Facts:
keko Π 174; riklutram Π 321; kekem Π 174; kogro Π 321; letrapam Π 321
degus Π 348; droflar Π 348; kletre Π 348; fligos Π 174; bidrir Π 348
festak Π 348; plubu Π 321; podrur Π 174; greres Π 348; givi Π 321
demopu Π 321; skeplogo Π 174; pludi Π 321; mebre Π 174; trista Π 321
klile Π 321; graskir Π 321; plaklon Π 321; vitrul Π 174; musto Π 348
grofloklan Π 348; gevol Π 348; brigaga Π 321; stiklok Π 174; defom Π 348
tera Π 321; vapim Π 321; flodek Π 321; ruzan Π 174; nisel Π 348
fleskobo Π 321; drebruk Π 321; klupal Π 174; dazul Π 321; lastu Π 321
repatrek Π 174; dastar Π 348; kagos Π 348; lokle Π 348; zolu Π 321
kleflom Π 321; potol Π 174; fozam Π 321; brevi Π 321; vuske Π 174
grabroruk Π 321; vate Π 321; breton Π 321; kitu Π 174; dromun Π 348
bimem Π 348; flatra Π 348; demul Π 321; klekles Π 174; lunin Π 321
mone Π 321; briven Π 174; plizim Π 321; vukler Π 321; vabir Π 348
renin Π 321; skekluk Π 321; stubus Π 174; gruro Π 321; drivubrim Π 321
rodras Π 348; meklos Π 321; sekar Π 348; kladron Π 321; drikam Π 321
zutrik Π 321; skugise Π 321; buke Π 321; ledo Π 321; zeri Π 174
zegrel Π 321; stafom Π 348; rutus Π 321; lutatun Π 174; lodrom Π 321
tefle Π 321; flubras Π 321; plodu Π 348; femukur Π 348; stovadrus Π 174
natel Π 321; briple Π 321; rusta Π 321; gomamin Π 321; drofe Π 348
brezu Π 321; dreraplu Π 321; kosol Π 321; golebu Π 321; trukle Π 321
dredukla Π 348; dobun Π 321; putir Π 174; sile Π 348; stete Π 321
trabral Π 174; penom Π 321; grezun Π 321; gotor Π 321; loskar Π 321
vufe Π 174; zapa Π 348; sadul Π 348; kalik Π 321; flubran Π 348
griral Π 321; modri Π 348; staflak Π 174; plagran Π 321; flupledos Π 348
dosar Π 348; stezoplal Π 348; bidro Π 321; rigon Π 174; lupor Π 174
dekis Π 348; pevil Π 348; trovum Π 348; brekle Π 321; klipus Π 348
stibrim Π 321; skiskin Π 348; grabros Π 174; bubrak Π 348; flefuflis Π 348
drobrum Π 348; zegrum Π 348; lestolam Π 321; bamil Π 321; kibrebre Π 348
gruvipu Π 348; nuda Π 348; lilol Π 321; lona Π 348; flenu Π 321
kuflak Π 321; govu Π 321; masol Π 174; podros Π 321; malo Π 174
nistel Π 174; keko Σ renin; riklutram Σ bamil; kekem Σ nistel; kogro Σ drebruk
degus Σ flatra; droflar Σ golebu; kletre Σ klile; fligos Σ ledo; bidrir Σ vate
festak Σ flubras; plubu Σ dromun; podrur Σ kekem; greres Σ graskir; givi Σ skiskin
demopu Σ kletre; skeplogo Σ defom; pludi Σ modri; mebre Σ grofloklan; trista Σ pevil
klile Σ kladron; graskir Σ stafom; plaklon Σ loskar; vitrul Σ stubus; musto Σ vapim
grofloklan Σ vabir; gevol Σ plaklon; brigaga Σ fleskobo; stiklok Σ gruro; defom Σ kuflak
tera Σ podros; flodek Σ lunin; ruzan Σ flubran; nisel Σ dekis; fleskobo Σ skekluk
drebruk Σ musto; klupal Σ plodu; dazul Σ masol; lastu Σ repatrek; repatrek Σ grabroruk
dastar Σ vukler; kagos Σ malo; lokle Σ plizim; zolu Σ bidro; kleflom Σ femukur
potol Σ lodrom; fozam Σ tefle; brevi Σ buke; vuske Σ pludi; grabroruk Σ kleflom
vate Σ ruzan; breton Σ nisel; kitu Σ zegrel; dromun Σ demul; bimem Σ skugise
flatra Σ kalik; demul Σ nuda; klekles Σ drikam; lunin Σ dazul; mone Σ dreraplu
briven Σ rutus; plizim Σ mebre; vukler Σ gomamin; renin Σ lastu; skekluk Σ demopu
stubus Σ riklutram; gruro Σ lokle; drivubrim Σ dobun; rodras Σ bimem; meklos Σ griral
sekar Σ dosar; kladron Σ flodek; drikam Σ dastar; zutrik Σ bubrak; skugise Σ grezun
buke Σ degus; ledo Σ govu; zeri Σ zolu; zegrel Σ plagran; stafom Σ brekle
rutus Σ vuske; lutatun Σ kogro; lodrom Σ vitrul; tefle Σ staflak; flubras Σ lutatun
plodu Σ breton; femukur Σ trukle; stovadrus Σ givi; natel Σ kagos; briple Σ trista
rusta Σ penom; gomamin Σ rigon; drofe Σ droflar; dreraplu Σ lilol; kosol Σ dredukla
golebu Σ natel; trukle Σ kitu; dredukla Σ gotor; dobun Σ sadul; putir Σ klekles
sile Σ drobrum; stete Σ lestolam; trabral Σ putir; penom Σ podrur; grezun Σ mone
gotor Σ lona; vufe Σ tera; zapa Σ stibrim; sadul Σ briven; kalik Σ gruvipu
flubran Σ klipus; griral Σ fozam; modri Σ flefuflis; staflak Σ sile; plagran Σ brevi
flupledos Σ gevol; dosar Σ kibrebre; stezoplal Σ rodras; bidro Σ flenu; rigon Σ keko
lupor Σ meklos; dekis Σ greres; pevil Σ fligos; trovum Σ stezoplal; brekle Σ stovadrus
klipus Σ sekar; stibrim Σ rusta; skiskin Σ festak; bubrak Σ plubu; flefuflis Σ lupor
drobrum Σ brezu; lestolam Σ flupledos; bamil Σ zeri; kibrebre Σ zutrik; nuda Σ trabral
lilol Σ briple; lona Σ drivubrim; flenu Σ stete; kuflak Σ bidrir; govu Σ kosol
masol Σ vufe; podros Σ klupal; malo Σ zapa

Known rows:
kibrebre: 146 182 169 -33 263 327 126 -105 -188 103 10 -80 149 -3 -238 118 -9 -54
 -191 402 -210 -139 -40 336 -111 150
flatra: 72 107 104 44 99 105 27 24 -221 298 -57 178 150 41 -85 150 192 2 -378
 206 -154 123 -449 384 -92 54
trista: -239 56 234 -378 -28 -154 -90 5 -80 -11 -82 -26 -187 -16 -229 -213 60 12
 114 25 188 168 16 60 281 -266
klekles: 69 -82 -314 188 47 42 -85 153 2 -13 -23 -96 -69 82 -350 62 -80 -211 -80
 240 468 159 320 476 -24 295
festak: 277 244 72 138 12 416 -66 11 -265 268 200 128 116 58 -17 -78 81 -60 -199
 446 -44 135 -224 12 -18 -25
mone: -246 132 241 -359 -35 -173 -103 4 -87 0 -80 -23 -203 -34 -233 -220 45 1
 74 10 196 148 22 74 257 -252
plagran: -227 28 115 -220 -169 -295 118 52 -199 157 -219 215 -36 -94 -27 39 84 42
 50 -174 238 191 -166 187 -160 -122
skeplogo: 159 30 -235 174 67 9 -160 208 84 -147 8 -209 93 22 -102 138 -334 -110
 -81 11 197 -27 93 512 56 53
flubran: 166 207 173 -29 261 302 103 -81 -174 83 12 -97 192 -17 -160 145 -60 -24
 -202 331 -282 -171 -124 357 -95 77
kekem: 219 7 -353 142 -59 -107 -395 161 282 143 -51 81 59 12 -185 -108 -228
 -163 -60 114 245 -6 65 461 132 187
tera: -217 -36 96 -196 -58 87 41 127 -227 82 -3 225 -321 -272 36 -242 -66 -16
 238 -30 289 -122 -82 69 62 -69
demul: -154 44 151 -290 -21 -57 207 -101 -171 15 -135 16 -128 -135 -252 -68 -34
 -35 225 124 294 -23 310 105 -142 53
keko: 26 -105 -337 220 -10 -35 -114 202 -20 59 -45 -3 -56 107 -297 91 -6 -180
 -146 165 487 260 171 506 -35 270
potol: 200 -77 -273 131 -91 -79 -319 125 70 -126 181 -67 -72 -56 -203 105 -208
 -12 -204 192 442 43 -32 479 85 64
kleflom: -234 -11 95 -226 -156 -251 150 19 -219 176 -205 217 -97 -90 -124 -8 136
 8 71 -55 325 207 -34 157 -169 -27
stezoplal: 63 209 201 -50 211 208 -137 -20 -145 175 59 12 -20 63 -271 -73 173 -45
 -352 394 -148 81 -254 278 213 1
vate: -96 140 201 -301 -13 -102 163 -53 -123 -84 -130 -69 9 -170 -50 20 -222
 43 220 -80 72 -146 116 141 -111 -145
staflak: 341 -355 -320 187 57 -37 -94 190 169 -61 -32 -29 8 3 -37 105 -204 -27
 -68 153 287 186 23 338 232 114
gevol: 236 73 137 -74 39 162 -130 -165 -176 114 235 119 -12 -120 -243 100 102
 121 -389 531 25 -83 -350 305 -18 62
sadul: 231 -194 112 -88 233 249 9 -65 -80 168 17 63 73 74 -190 11 178 49 -209
 470 -192 141 -278 194 255 35
govu: -186 -54 201 -395 -26 -140 -52 -8 -63 -14 -87 -1 -156 -26 -197 -193 53
 38 161 43 172 174 5 40 268 -239

Rows:
No name comes twice in this set of rows, the named rows included.
268 89 -317 317 -136 138 -280 265 -9 -1 172 -54 63 105 0 -34 -228 -151
 -49 141 391 242 85 198 67 -31 : lutatun
304 163 -152 383 104 -190 -95 224 133 -70 -77 -36 -231 -133 -44 22 -256
 -125 -377 101 390 174 134 329 281 153 : mebre
-88 28 141 -265 -105 -155 49 -28 -101 59 -95 138 -155 -178 -84 -128 -41
 36 144 28 251 28 21 54 23 -103 : letrapam
-194 -15 109 -263 -67 -95 195 -88 -199 97 -147 113 -192 -115 -292 -99 89
 -54 186 170 392 98 285 92 -144 99 : drikam
335 -421 -327 155 71 -25 -95 192 175 -77 -38 -41 25 36 -53 101 -184 -16
 -38 168 273 217 17 337 278 98 : lupor
118 -45 158 -114 241 249 -91 -44 -101 159 43 0 33 122 -262 -47 205 2
 -253 443 -188 155 -269 230 292 -21 : dredukla
-90 139 194 -295 -17 -109 149 -43 -113 -66 -128 -43 7 -175 -50 6 -207 40
 205 -78 85 -134 90 138 -90 -153 : kuflak
-236 8 104 -215 -165 -280 138 30 -218 170 -213 217 -71 -89 -73 20 119 23
 61 -110 290 214 -94 180 -175 -68 : trukle
34 106 201 -104 232 240 -154 -22 -121 156 68 -36 -1 136 -315 -87 217 -38
 -315 418 -183 154 -261 269 309 -54 : pevil
112 104 122 -20 232 327 130 -120 -223 191 7 17 37 24 -356 49 152 -88
 -217 530 -42 -21 39 304 -113 271 : nuda
42 -330 109 -331 -32 -146 155 -49 -15 12 -157 125 -99 -134 -31 -83 -9
 125 241 94 178 154 -4 -43 187 -130 : pludi
15 -103 -339 235 -37 -91 -123 242 -21 74 -72 16 -10 115 -231 126 0 -160
 -177 79 448 287 56 528 -50 211 : repatrek

The same nodes again, as new rows of numbers:
Known rows:
klekles: -274 -27 -225 -54 -260 22 -191 56 201 -49 -329 -93 368 -800 128 75 -502
 -519 57 134 210 -134 -81 66 737 -16 56 -353 -128 129 462 153 21 -363 6
 213 -217 228
degus: -326 173 103 170 -234 11 7 -106 -182 298 -20 25 101 126 -155 -161 213
 153 -168 801 -36 161 -213 313 -173 211 -378 545 -297 183 -208 163 -161
 -53 -347 -161 315 -452
buke: 110 -117 263 -51 -1 -152 -27 -312 102 52 87 236 -161 237 224 296 482 339
 402 -9 266 121 85 -267 -379 242 402 357 153 -16 133 195 -139 -142 -163
 -141 -3 -64
brevi: 95 -115 247 -60 6 -164 -55 -341 116 72 81 231 -144 233 219 310 509 324
 430 8 264 114 57 -262 -375 266 425 391 138 -28 134 183 -148 -164 -169
 -149 15 -60
plagran: 81 -120 243 -58 -4 -166 -57 -343 104 63 71 267 -171 220 253 331 522 315
 417 30 251 117 83 -260 -344 293 434 384 129 -45 136 196 -142 -163 -143
 -144 11 -67
zolu: 337 42 162 -325 225 -247 24 -12 348 -196 466 -34 118 277 176 161 123 -73
 239 -282 85 38 266 -50 -173 174 267 -1 -42 -480 125 -191 -61 501 -30
 -255 -133 343
zeri: 18 163 240 -25 -269 -259 92 317 667 -103 189 -195 400 -458 16 -157 -499
 -354 103 252 381 9 60 171 375 10 -215 -334 -298 113 610 -61 -266 179
 -64 -248 42 492
drivubrim: 607 -235 -230 -4 60 -192 -82 -193 -68 203 137 593 -194 348 179 -12 281
 173 266 -423 25 95 -30 -144 84 -50 185 -294 276 -184 191 -289 128 80 72
 122 128 -44
drebruk: 137 208 105 -178 -5 32 85 -13 -78 9 205 343 -5 214 51 327 -72 228 196
 -546 173 -136 283 -180 -196 -124 425 131 242 -10 -244 -68 106 -34 356
 -84 -185 14
musto: -292 449 -70 67 -223 204 120 193 -379 227 69 108 265 91 -262 -138 -285
 34 -392 303 -114 -49 -22 377 24 -128 -370 328 -234 162 -532 -64 68 41
 132 -108 155 -400
lokle: -94 199 148 44 14 154 -213 56 -376 34 65 -12 131 13 -12 -184 -424 -26
 -396 370 46 84 48 731 -215 -400 -579 96 -228 8 -587 88 88 -146 -100
 -119 73 -690
kagos: -239 143 -147 236 53 274 275 58 -250 -264 -206 -77 200 134 -447 -294 100
 -256 -410 355 -234 -118 -383 -50 -107 41 -599 -44 -451 153 -265 39 353
 77 -213 -410 113 -583
podros: 127 -95 -53 -76 277 -286 268 16 -12 -56 -241 -183 -320 131 -10 121 179
 341 147 -285 -169 94 253 -315 -253 256 209 131 357 -327 141 -171 129
 -96 306 157 -158 333
vuske: 106 -204 -36 319 -266 -55 -44 422 322 175 -188 294 181 -366 -6 -299 -169
 -174 -69 140 515 -39 -205 35 585 -328 -148 -577 -12 322 555 -95 -306
 -307 84 206 344 247
gevol: -136 296 -32 -57 -43 10 52 160 -59 57 258 -200 332 136 -191 -282 -109
 -201 -345 551 -217 101 -64 481 24 132 -527 212 -438 -208 -243 -159 -87
 471 -203 -209 174 -140
drofe: -208 153 -128 167 20 199 169 61 -261 -111 -144 -96 175 106 -359 -263 32
 -169 -384 397 -242 -39 -288 117 -71 39 -550 30 -362 104 -296 7 201 93
 -175 -261 142 -472
droflar: -237 149 -140 185 5 228 185 77 -254 -160 -160 -78 191 108 -386 -277 45
 -194 -408 388 -238 -56 -294 75 -93 37 -558 40 -393 114 -280 16 262 104
 -196 -296 137 -520
vitrul: 0 122 225 53 -274 -213 68 281 590 -94 113 -166 328 -495 21 -148 -485
 -290 107 246 375 -4 45 122 350 -38 -214 -344 -236 206 571 2 -228 45 -50
 -181 32 427
dosar: -251 185 -326 66 -187 242 -190 -156 -271 308 54 -408 220 -60 -481 -596
 -98 -30 -206 423 -265 -268 -222 296 -59 -173 -239 298 -60 52 -380 99 -5
 230 -507 257 -12 -283
skeplogo: -76 30 137 231 -401 -55 -45 90 415 96 -97 -254 130 -573 -186 -368 -438
 -72 190 182 354 -209 -100 -48 221 -263 -73 -270 45 501 469 183 -216
 -199 -235 104 -22 266
potol: -14 89 205 72 -278 -178 55 256 533 -67 16 -153 277 -512 21 -134 -478
 -261 86 213 339 -20 2 87 349 -69 -189 -349 -179 267 553 24 -194 -61 -39
 -119 35 381

Rows:
No name comes twice in this set of rows, the named rows included.
162 -102 -218 -186 100 74 -251 -363 -9 59 118 -174 -11 28 -80 -86 151 49
 320 -434 -14 -288 78 -256 -149 -110 550 52 339 -244 -60 70 75 137 -278
 310 -376 130 : zutrik
8 52 341 142 -237 -71 -158 198 333 -92 -78 3 153 -596 126 -73 -718 -151
 73 112 543 -30 87 293 160 -464 -238 -425 -50 410 284 189 -87 -492 40
 -57 -64 -28 : stiklok
166 -133 5 -80 318 -315 231 11 -8 -68 -246 -208 -340 111 5 102 176 324
 145 -264 -163 111 254 -268 -293 230 163 100 369 -365 148 -150 131 -108
 279 155 -160 320 : tera
-270 406 100 129 -524 -72 344 389 262 144 -147 113 259 -521 -193 -15
 -664 33 72 -4 329 -180 97 -128 423 -126 -42 -101 11 592 314 -38 -71
 -313 458 -25 16 373 : stovadrus
-211 190 -139 161 -164 166 -77 -82 -236 279 54 -306 127 53 -416 -506 -59
 58 -250 457 -209 -135 -200 306 -142 -132 -361 298 -121 117 -362 64 -52
 195 -413 108 125 -315 : defom
44 292 23 -174 -57 -14 266 61 -91 79 147 309 -15 233 -45 323 -43 296 177
 -557 78 -153 297 -303 -127 0 453 239 268 14 -215 -137 123 -16 495 -43
 -145 138 : givi
-403 445 -217 86 -213 47 406 273 -371 297 -159 -99 133 78 -450 -211 -138
 182 -402 384 -373 13 -52 150 88 197 -415 437 -122 95 -342 -192 76 100
 277 27 195 -83 : greres
29 206 -32 -139 18 -111 336 78 -44 75 9 147 -97 209 -113 248 71 346 177
 -466 -52 -98 256 -402 -124 165 407 249 314 -85 -53 -186 122 20 473 38
 -126 283 : graskir
142 137 83 -166 40 8 75 -19 -46 -21 194 290 -20 216 87 293 -25 205 184
 -519 159 -132 254 -183 -201 -119 402 101 219 -45 -209 -52 89 -18 293
 -65 -169 13 : vapim
18 -135 83 -169 69 -120 -112 -339 2 -10 -26 300 -53 118 353 480 459 125
 344 -44 173 123 96 -213 -147 341 464 314 72 -209 130 166 -24 -216 -62
 -98 -86 -62 : kleflom
35 278 -21 -149 -32 -72 310 78 -78 93 81 252 -47 199 -90 285 10 330 168
 -537 13 -144 271 -382 -125 92 441 256 294 -39 -144 -179 129 9 482 -6
 -138 229 : brekle
-342 158 -450 -34 -92 273 -213 -112 -385 205 -90 -297 319 -133 -293 -351
 -151 -256 -328 395 -341 -176 -187 359 227 -10 -221 221 -178 -143 -368
 48 117 150 -318 278 -77 -303 : dromun
130 11 -373 227 -138 16 -29 108 -383 418 -2 373 101 239 -180 -462 95 -1
 -388 387 -177 130 -295 419 266 -99 -565 -77 -175 -46 -151 -284 34 124
 -98 148 498 -401 : sadul
9 -308 162 -71 320 183 -100 190 75 -187 77 16 -143 266 151 218 460 61
 -68 -379 161 -58 110 -260 -137 -128 479 -23 133 -180 -161 34 -263 14
 140 127 33 231 : brezu

The same nodes again, as new rows of numbers:
Known rows:
gomamin: -323 -389 -167 -164 -198 -62 -142 -143 124 -819 89 -333 379
rigon: -181 -456 -36 -393 197 -73 271 -454 23 -491 154 -560 387
kekem: -158 -409 -29 -251 109 -28 249 -372 65 -234 -41 -641 213
mone: -398 -660 -86 -13 -159 -94 -256 -62 372 -536 8 -311 75
bidro: -267 -426 -152 -121 -185 -10 -193 -46 192 -673 -55 -330 204
stete: -272 -432 -152 -129 -192 -3 -202 -52 193 -680 -48 -334 203
loskar: -452 -235 -170 183 -412 -21 -125 -74 118 -339 -200 -584 220
brigaga: -264 -399 -156 -119 -195 8 -175 -38 163 -687 -63 -336 221
skugise: -357 -587 -101 -40 -160 -69 -241 -59 331 -573 1 -315 120
trukle: -374 -429 -153 -77 -95 -18 -167 -45 89 -823 125 -342 395
flatra: -267 -339 -211 -463 226 329 1 -206 99 -330 41 -263 590
klekles: -106 -412 -46 -455 98 -116 280 -523 69 -445 76 -549 329
droflar: -203 -349 -212 -519 210 343 -9 -204 134 -315 -6 -222 533
skeplogo: -98 -452 -28 -362 161 -23 247 -375 80 -346 2 -564 211
staflak: -90 -452 -80 -396 104 101 312 -309 12 -431 -34 -507 236
givi: -169 -293 -148 -116 -80 34 -247 40 118 -658 -128 -395 195
demul: -211 -350 -185 -260 -345 -101 -126 -241 206 -722 -46 -315 259
lilol: -416 -693 -79 4 -156 -96 -263 -63 409 -504 14 -296 60
zapa: -205 -352 -211 -517 210 342 -11 -210 151 -332 -4 -227 533
zutrik: -189 -344 -188 -277 -366 -88 -139 -248 223 -683 -84 -320 210
plodu: -58 -169 -194 -497 366 381 -93 -75 42 -286 -106 -327 505

Rows:
No name comes twice in this set of rows, the named rows included.
-318 -543 -226 -467 120 441 43 -131 223 -308 -4 -131 438 : lona
-423 -709 -99 -12 -194 -31 -223 -26 378 -543 1 -262 67 : ledo
-213 -315 -252 -510 135 426 57 -172 76 -348 -48 -220 544 : sile
-321 -352 -207 -468 301 316 3 -209 46 -475 179 -246 721 : femukur
-237 -306 -223 -585 164 261 37 -336 106 -432 84 -230 668 : dastar
-377 -619 -93 -23 -160 -91 -252 -65 357 -538 11 -313 94 : grezun
-341 -578 -210 -116 -303 155 -107 45 196 -732 -74 -211 153 : dobun
-128 -520 -114 -406 38 209 372 -247 17 -481 -48 -423 213 : vuske
-46 -423 -34 -459 64 -80 257 -487 128 -340 -43 -546 186 : ruzan
-209 -491 -12 -314 285 -33 235 -365 -3 -483 171 -569 376 : kitu
-260 -280 -240 -424 103 387 47 -190 89 -249 -68 -290 541 : drobrum
-143 -272 -198 -511 275 363 -35 -144 93 -317 -40 -260 519 : kletre
-263 -768 35 -232 192 -75 176 -357 299 -190 70 -503 52 : fligos
-206 -346 -184 -270 -363 -96 -128 -246 218 -705 -74 -314 231 : plubu
-258 -364 -209 -480 244 339 0 -196 101 -374 66 -239 618 : degus

